Facts:
draris -ξ-> flogutra; mudruk -ξ-> nobun; regrak -ξ-> graruno; lomim -ξ-> dadal; kagram -ξ-> nelol
bador -ξ-> paflas; draver -ξ-> gestir; zibo -ξ-> vubizum; lusugan -ξ-> flogun; klestar -ξ-> trakle
drabil -ξ-> tristamal; lasastik -ξ-> kladroda; bramabros -ξ-> gege; butustu -ξ-> gofu; lizas -ξ-> siklir
nanum -ξ-> regrak; brofum -ξ-> gudra; gofu -ξ-> bredrok; getrim -ξ-> fanir; trimeklu -ξ-> naplom
groflar -ξ-> draver; tezazan -ξ-> dilidru; kesus -ξ-> vibem; pafar -ξ-> zaklatrek; tazor -ξ-> tukin
lusin -ξ-> tagetum; flogun -ξ-> midrol; trakle -ξ-> skufon; vibem -ξ-> grovu; vubizum -ξ-> doflem
kladroda -ξ-> tagrupes; midrol -ξ-> tazor; brezam -ξ-> drabil; vifes -ξ-> plozuk; nobun -ξ-> nusul
fluskim -ξ-> klomal; grovu -ξ-> lasastik; drabram -ξ-> lusugan; nelol -ξ-> trolostar; nusul -ξ-> kesus
dadal -ξ-> kagram; burur -ξ-> batrufa; brezuris -ξ-> lomim; brufa -ξ-> vidil; kepu -ξ-> klestar
trolostar -ξ-> lizas; bobrol -ξ-> nofer; tagrupes -ξ-> vuklus; paflas -ξ-> zastor; napagro -ξ-> britoma
gege -ξ-> grizun; tukin -ξ-> kepu; bikal -ξ-> brezuris; graruno -ξ-> leklal; grizun -ξ-> bremon
gestir -ξ-> vifes; stastok -ξ-> plufem; kekos -ξ-> somim; drilur -ξ-> flafi; zaklatrek -ξ-> brezam
fadesar -ξ-> fluskim; tagetum -ξ-> gedom; vabron -ξ-> labofes; plozuk -ξ-> lepatri; davik -ξ-> tete
brofa -ξ-> stastok; togus -ξ-> tinar; tristamal -ξ-> vabron; skisa -ξ-> bramabros; komes -ξ-> trimeklu
patra -ξ-> brofum; klugel -ξ-> taflo; tapli -ξ-> burur; labofes -ξ-> stogrer; dilidru -ξ-> bostastis
skiskom -ξ-> getrim; flogutra -ξ-> pafar; ruple -ξ-> tapli; tebrum -ξ-> mudruk; flafi -ξ-> bobrol
bremon -ξ-> komes; tinar -ξ-> vubu; stevok -ξ-> gulu; britoma -ξ-> fadesar; pliti -ξ-> ruple
somim -ξ-> tezazan; batrufa -ξ-> davik; skader -ξ-> lusin; zosu -ξ-> draris; gudra -ξ-> plogum
stubim -ξ-> dredrum; naplom -ξ-> dreskipi; leklal -ξ-> groflar; nofer -ξ-> nanum; klomal -ξ-> drilur
fanir -ξ-> zibo; lepatri -ξ-> bikal; dredrum -ξ-> togus; bredrok -ξ-> kekos; vuklus -ξ-> pliti
dero -ξ-> brofa; skufon -ξ-> boklur; zastor -ξ-> brufa; mudruk -ψ-> telunum; mudruk -ψ-> brezam
mudruk -ψ-> tosilol; regrak -ψ-> plabok; regrak -ψ-> tosilol; regrak -ψ-> nelol; regrak -ψ-> bisos
regrak -ψ-> brofum; regrak -ψ-> storir; vubu -ψ-> labofes; vubu -ψ-> bisos; vubu -ψ-> flogun
vubu -ψ-> bremon; dasus -ψ-> zedisak; dasus -ψ-> laplu; dasus -ψ-> paflas; lusugan -ψ-> fluker
lusugan -ψ-> draver; lusugan -ψ-> lomim; lusugan -ψ-> pleklok; lasastik -ψ-> kesus; lasastik -ψ-> tesko
lizas -ψ-> bridru; lizas -ψ-> laplu; lizas -ψ-> tesko; gofu -ψ-> telunum; gofu -ψ-> gulu
gofu -ψ-> tosilol; gofu -ψ-> zastor; gofu -ψ-> lerok; gofu -ψ-> zeflam; gofu -ψ-> brezuris
plogum -ψ-> gestir; plogum -ψ-> fadesar; plogum -ψ-> klomal; getrim -ψ-> bremon; getrim -ψ-> trolostar
vubizum -ψ-> zedisak; vubizum -ψ-> bredrok; brulak -ψ-> zaklatrek; brulak -ψ-> zake; brulak -ψ-> pliru
brulak -ψ-> dredrum; vifes -ψ-> lepatri; vifes -ψ-> kepu; moser -ψ-> nelol; moser -ψ-> bibotrul
moser -ψ-> burur; moser -ψ-> drilur; moser -ψ-> klomal; moser -ψ-> brezuris; fluskim -ψ-> labofes
fluskim -ψ-> patra; fluskim -ψ-> vabron; fluskim -ψ-> stesta; fluskim -ψ-> tezazan; dadal -ψ-> bador
dadal -ψ-> numol; dadal -ψ-> tazor; benam -ψ-> brufa; benam -ψ-> siklir; plobros -ψ-> zibo
plobros -ψ-> tete; plobros -ψ-> trugres; plobros -ψ-> vibem; plobros -ψ-> kepu; plobros -ψ-> skisa
plobros -ψ-> dero; bibra -ψ-> grizun; bibra -ψ-> bramabros; tagrupes -ψ-> draris; napagro -ψ-> lerok
napagro -ψ-> maklik; feplidem -ψ-> bador; graruno -ψ-> getil; graruno -ψ-> zaklatrek; graruno -ψ-> vigruski
graruno -ψ-> drabil; stastok -ψ-> zosu; stastok -ψ-> ruple; stastok -ψ-> pleklok; tagetum -ψ-> getil
tagetum -ψ-> klugel; tagetum -ψ-> stesta; davik -ψ-> brufa; davik -ψ-> zosu; davik -ψ-> lerok
davik -ψ-> drabram; brofa -ψ-> fafes; brofa -ψ-> stepla; brofa -ψ-> kagram; brofa -ψ-> tesko
tristamal -ψ-> bikal; tristamal -ψ-> lugro; tristamal -ψ-> nusul; tristamal -ψ-> stubim; drigro -ψ-> plabok
zupas -ψ-> gestir; zupas -ψ-> desidem; zupas -ψ-> vibem; doflem -ψ-> dilidru; doflem -ψ-> bostastis
skiskom -ψ-> dero; skiskom -ψ-> tezazan; flogutra -ψ-> drilur; flogutra -ψ-> dero; flogutra -ψ-> triklok
flogutra -ψ-> stesta; flogutra -ψ-> tezazan; gogrem -ψ-> plabok; gogrem -ψ-> ruple; tebrum -ψ-> brezam
tebrum -ψ-> stogrer; tebrum -ψ-> bibotrul; tebrum -ψ-> bopar; tebrum -ψ-> rogrul; tebrum -ψ-> leklal
tebrum -ψ-> kekos; flafi -ψ-> lepatri; flafi -ψ-> bredrok; flafi -ψ-> flogun; flafi -ψ-> stevok
vidil -ψ-> gege; vidil -ψ-> bibotrul; vidil -ψ-> burur; vidil -ψ-> gregam; vidil -ψ-> tazor
tinar -ψ-> nelol; tinar -ψ-> lerok; tinar -ψ-> tesko; britoma -ψ-> zaklatrek; britoma -ψ-> maklik
batrufa -ψ-> zosu; batrufa -ψ-> kladroda; gudra -ψ-> bridru; gudra -ψ-> vibem; gudra -ψ-> skader
klostin -ψ-> dilidru; klostin -ψ-> leklal; fofeson -ψ-> stepla; fofeson -ψ-> burur; fofeson -ψ-> brezuris
reflas -ψ-> groflar; reflas -ψ-> skufon; reflas -ψ-> draver; naplom -ψ-> vefu; staklar -ψ-> muklo
staklar -ψ-> draver; staklar -ψ-> pozu; staklar -ψ-> ruple; staklar -ψ-> lusin; nofer -ψ-> togus
stivar -ψ-> somim; fanir -ψ-> somim; fanir -ψ-> taflo; fanir -ψ-> tazor; nunuk -ψ-> telunum
nunuk -ψ-> zosu

Known rows:
doflem: [ -1   8  -3   5  -3   7  -2   7  11   8  -7   5   7  -6  10  -3  -2  -6
   0  -1  -1  18   9   9   2  -2  13   0   4   3 -13]
gogrem: [  5   1   1  -5  -6   0  -5   7   0  -3   0   5   4  -3  -3 -10   0  -4
   1   4   0   2   3   2  -4   4   6   0   2   1  -8]
dasus: [ 4  1 -2  0 -6  3 -3  2 -1 -4  3 -1  4 -2  4 -4  3  1  0  6 -1  3  7  4
 -5  7  9 -5  5  1 -3]
pliru: [ 0 -7 -6 -4 -7 -5  3 -7 -2 -7 -4 -5 -3  3  1  2  5 -6 -3 15 -3  2  1  0
  1  5  2 -4  5 -1  5]
drilur: [ -7   0  -6  -2 -15  -6  11   1   5   3  -5   7  -8   8  -2   0   5  -5
   3  13  -5  12   6   0  -1  16   5   7   6 -10  10]
moser: [ 4  2 -1  0 -7  3 -4  2 -1 -2  0  4  4 -3  5 -8  1 -1  1  4 -1  5  7  5
 -4  5  8 -2  3  1 -4]
mopim: [ 2 -2 -1 -2 -6  0 -2  0  0 -1 -3  3  2  0  5 -5  1 -4  0  7 -1  4  4  3
 -1  3  4 -1  3  0  0]
gestir: [  4  -9   6 -10  -8  -5   5 -13  -9   4   0  10  -6   4   3  -4   3  -4
  -5  13  -6   9   8   7  -5   8   2   2  11   1  10]
kesus: [ -1   1  -5  -1  -9  -1   0  -6  -3   2  -3  -2  -6   9   6 -14   8 -10
  -6  15  -5  -6   1   8   3  -2   4   4  -5   7   3]
klostin: [  5   4   1   4  -8   5  -4   2   0   3  -3   9   5  -4   8 -11   0  -1
   2   1  -1   9   9   7  -2   2   8   1   3   1  -4]
davik: [  4   4   0  -3  -6   3  -6   6  -1  -1   3   2   1   2   0 -15   5  -4
  -2   6  -2  -5   3   6  -4   2   8   0  -3   6  -7]
batrufa: [  4   5   0  -4  -6   2  -6   7  -1   0   3   2   0   2  -1 -18   5  -6
  -3   6  -3  -7   2   6  -4   1   8   2  -4   6  -8]
nanum: [ -1   0   2  -5 -12  -4   6   3   1   4   3  12  -6   6  -2  -6   4  -1
   3   9  -4  10   9   2  -8  18   5   5   8  -8   8]
fadesar: [ -6   1  -6   0 -13  -5   9   1   5   3  -6   5  -6   7   1   0   4  -6
   2  12  -5  12   6   1   1  12   5   5   4  -8   8]
gudra: [ 3  1 -3  1 -6  4 -3  2  1 -4  1 -1  4 -2  4 -4  3  0  0  5 -1  5  7  4
 -4  6  9 -5  5  2 -4]
pliti: [  0   4  -2  -1  -7   2  -3   0  -2   2   2  -2  -4   8   6 -17   9  -7
  -6  10  -4 -10   2   9   0  -1   6   3  -6   8   0]
getrim: [ -2   4  -7  -1  -1   5  -1   8  11  -1  -2  -6   4  -3   3   5   1  -5
  -3   5  -1  11   7   5   0   4  13  -7   6   3 -13]
labofes: [  1 -11  -7   0  -9  -7  -5 -10  -7   3  -5  -1  -2  -9   2  -4   5  -3
 -11  11   0   3   5  -3  11   8  -2  -6  -2  -8   7]
grizun: [-13  -1  21  15  16   0  -5  11   0 -19   0   9   7   9  18  -6  12 -10
   2  16   8   7   2   1   2  -5 -26   2   8  -4  18]
storir: [ 1 -5 -2 -3 -7 -4  1 -5 -1 -1 -8  3 -1  2  3 -4  2 -9 -1 11 -3  5  1  2
  3  0  2  2  1 -1  2]
vidil: [ 3  3 -1  3 -6  5 -3  4  3  2 -3  5  6 -4  9 -7  0 -2  1  2 -1 10  8  7
 -2  2 10 -1  4  2 -6]

Rows:
No name comes twice in this set of rows, the named rows included.
[-1  5 -4 -2 -9  0  2 10  5 -2  3  3  0  1 -3 -4  3  0  3  5 -2  7  7  2
 -6 14  9  0  5 -5 -2] -> napagro
[  8  -5   8  -9  -4   2   0  -6  -9   0  10   7  -1  -2   1  -6   3   3
  -5   8  -4   7  12   9 -13  12   8  -5  14   5   3] -> vifes
[ -2   9  -4   7  -3   9  -1   8  13  10  -8   5   7  -5  13  -2  -2  -6
   0  -1  -1  20  10  10   3  -2  15   0   5   3 -13] -> fanir
[ -1   1  -4   1  -9   0   0  -6  -2   4  -6   2  -5   8   9 -15   7 -10
  -5  13  -6  -4   2   8   4  -3   4   5  -5   6   3] -> burur
[  3  -1   2  -8 -10  -1   4   2  -4  -3  11   5  -5   3  -5  -4   6   5
   0  10  -4   5  12   4 -13  22   8  -2  12  -4   7] -> graruno
[ -2   4  -5  -2 -10   0   3   9   5  -4   5   0  -1   2  -4  -1   5   1
   2   7  -2   6   8   1  -7  17  10  -3   7  -6   0] -> britoma
[ 3 -1 -3 -3 -5  2 -2  2 -1 -8  4 -5  3 -1  0 -2  4  1 -1  8 -1  0  6  2
 -6 10  8 -8  6  1 -2] -> brulak
[  8   2  11 -11 -18   0  -9   6  -3  -5  -5   8  13  -3  -7  -3  -4  -8
   9   6   1  -5  -5   1  -9  -1   2  -5  -4  -5 -11] -> lusugan
[  3 -10  -4  -3  -9  -9  -6  -5  -5   4  -7   5  -1  -9  -3  -9   2  -8
  -8  10   0   3   1  -5  10   4  -3  -1  -5  -8   3] -> zosu
[  7  -1   3  -8  -5  -2  -6  10   1  -3  -1   7   4  -3  -7 -11  -2  -7
   2   4   0   1   0   0  -4   3   4   1   0   1 -11] -> staklar
[ -2   5  -3  -2 -13   0   6   9   5   0   7   5  -4   4  -3  -3   6   3
   3   7  -4   9  12   2  -9  22  10   1   9  -8   5] -> flafi
[  9 -13  -4  -1  -3   2   5  -2  -1 -10  -5  -3   5   1   9 -13  -4   0
   8   1  -2   7   1   2  -5  10   2   4  -2   4   1] -> butustu
[ -3   5  -5  -1 -12   0   5   9   6  -1   4   3  -3   3  -3  -1   5   2
   3   7  -3   9  10   2  -7  19  11   0   8  -8   2] -> fluskim
[  3   7  -2   1  -7   6  -5   3  -2   0   6  -3  -2   6   4 -19  10  -2
  -5   9  -4 -11   6  10  -4   2  10   0  -5   9  -3] -> lasastik

Now the same elements, written a new way:
Known rows:
zosu: [  5 -25   1  -3 -13 -23   5   7   2 -27 -19 -17 -25 -11 -29]
numol: [  0  -5   5   4 -14  -7   5   3  -1   0  10  -2   1 -11  -6]
vuklus: [ -7   6  13   9 -15 -14   7 -15 -12   2  13  -8 -14 -11 -13]
pliru: [  0  -5   8  -3 -11  -9   8   7  -7   3  15  -3  -1  -8 -11]
klestar: [ 14 -10  10  -2 -11 -17  11  -8   7  -9  19  -4   9   8  -5]
rogrul: [  1  -5   7   3 -14  -7   4   4  -3   2  10  -3  -2  -5 -10]
stevok: [  1  -3   8  -2 -14  -7   3   6  -3   1  12  -5  -3  -7 -10]
bibotrul: [  0  -3   2  12 -10  -4   7  -2  -2   7   2   5   2  -2  -7]
drigro: [ 14  16  -2  -2  12  -2  -6   4 -43  -7  -1 -25  11  18   1]
zupas: [ -2  16   7 -16   2  -5   3   3   1  -9  -2  -8 -12   1   9]
stogrer: [  4  -6  -4   6  -2 -19   5  11   1   5   6  -7  -7  -8 -14]
staklar: [  8  13   3 -13   0  -5  -3   5 -20 -21  -4 -24  -2   0   4]
flogutra: [-20  25  11  -9  13 -35   8  22  10   8 -21  -9 -10  27  -6]
brulak: [ -6   7   5 -27   9 -13  26   9 -24  -5  10  -3   1  -9   3]
stesta: [-11   3  18  -2 -13 -17   5  11   2   7   6  -2  -1   9 -14]
vubu: [  0  18   7 -18   2  -7   5   8 -14  -5  -3  -5  -2   5   6]
bopar: [  1  -4   7   2 -12  -7   4   2  -4   2  10  -2  -1  -4  -9]
napagro: [-11  -7   5 -30  25  -3  26   3 -28 -14   9  16  -9   1 -13]
skader: [  4  -2  10  -2 -14  -5   1   6  -2   1  12  -3  -6  -5  -9]
fanir: [  6  20 -10 -11 -11   0   7   4  -9 -13 -16  19   3 -20  23]
dasus: [  5  15   4 -21   6   2   3   2  -2  -9   6 -11 -18  -3  10]

Rows:
No name comes twice in this set of rows, the named rows included.
[  4  -8   9  -1 -17  -8  -2   5  -5 -10   6 -13  -5  -7 -12] -> pleklok
[-19   6   2 -12  16  -1  -4   3  -8 -23   7   1  -2   2   3] -> nofer
[-12  -5   5   9   1   0  -9   2  -1 -10  14  10   1   0 -15] -> klomal
[ -8   0  15   6 -19 -16   8 -16  -9  -6   6 -12 -18 -12 -17] -> kladroda
[  3  -4   7   1 -12  -3   3   1  -1   3  14  -3  -9  -2 -10] -> fafes
[  5 -10 -10  10   2 -24   6  12   1   5   0  -7 -11  -6 -18] -> brezam
[ -2 -13   6 -18  -6  -6  15  -4 -12 -36 -35  -9 -19   2 -11] -> nunuk
[  5  18   4 -22  -9  -6   3  10 -19  -7  -6   7  -7   2   7] -> getrim
[ -2 -16  -7  -2 -16   4   8  -4 -12  20   7  -8  -5  14  -5] -> nelol
[ -6  12  17   3 -16 -14   1 -12  -3   1  16 -13 -18  -9  -9] -> vibem
[  0  14  -9   4   2   3  14  -5  -7  -3 -19  14   4  -4  16] -> vidil
[ 12  12   3 -16  12  13   6  -8  -4   2   5   2 -26  12   5] -> brofa
[-17 -17  -2  -4 -17  -3   2   1  -4   5  13 -15  -3   2  -1] -> plozuk
[ -9  21  14 -17   0 -10   3   8   3  -7  -6 -10 -10   9   7] -> plobros

